Small tables with named rows and columns. After each table, cells are looked up by row and column.

Ren:
|  | Gile | Kat | Vike | Babokot | Genamad | Duto | Zufafi | Lurakuf | Suv | Gozed |
|---|---|---|---|---|---|---|---|---|---|---|
| Safo | 1.457 | -4.139 | 0.271 | -1.335 | 2.004 | 0.947 | 3.262 | 1.140 | -3.416 | -0.827 |
| Fid | 4.427 | -4.161 | -1.195 | 3.679 | 2.568 | 2.028 | 0.368 | 0.620 | 0.702 | 0.587 |
| Vem | 1.331 | 2.866 | -1.873 | 2.505 | -1.989 | 0.626 | 0.531 | -4.369 | -1.504 | -0.918 |
| Dofugav | -1.882 | 0.716 | 4.492 | 0.371 | -2.076 | -0.346 | 0.982 | -2.480 | 2.657 | 1.480 |
| Bife | 3.869 | 0.972 | 2.665 | 3.649 | 2.564 | 0.534 | -2.353 | -2.942 | -4.150 | -0.964 |
| Folud | 3.278 | -3.731 | -1.344 | -2.725 | -1.376 | 0.063 | 0.247 | -2.832 | -0.587 | -1.656 |
| Bom | 1.409 | 2.209 | 2.875 | 1.937 | -0.341 | 2.343 | -0.945 | 3.004 | 4.346 | -1.520 |
| Panif | 1.627 | 2.957 | 5.424 | 3.902 | 1.111 | 1.962 | 1.464 | 5.176 | 2.791 | -3.155 |
| Nodoru | 1.544 | -0.191 | 5.246 | -1.920 | -0.420 | 2.626 | 2.168 | 4.609 | 2.020 | 0.031 |
| Mubiro | 1.215 | 2.307 | 4.967 | -2.533 | -0.406 | 2.803 | 1.258 | 4.417 | 3.697 | 2.805 |
| Zefupad | -5.299 | 2.477 | -2.961 | 5.316 | 5.137 | 2.497 | -1.088 | 0.588 | -0.215 | 3.139 |
| Sakat | 3.668 | -2.518 | -0.680 | 5.244 | 2.177 | -1.445 | 0.291 | 2.544 | -2.347 | 1.649 |
| Zesavul | -0.941 | 1.252 | 6.376 | 1.533 | 0.759 | 2.644 | 1.132 | 3.187 | 2.663 | -2.773 |

Genamad of Dofugav: -2.076
Genamad of Bife: 2.564
Gozed of Panif: -3.155
Lurakuf of Safo: 1.140
Vike of Zefupad: -2.961
Suv of Folud: -0.587
Genamad of Safo: 2.004
Which row has the largest Duto? Mubiro

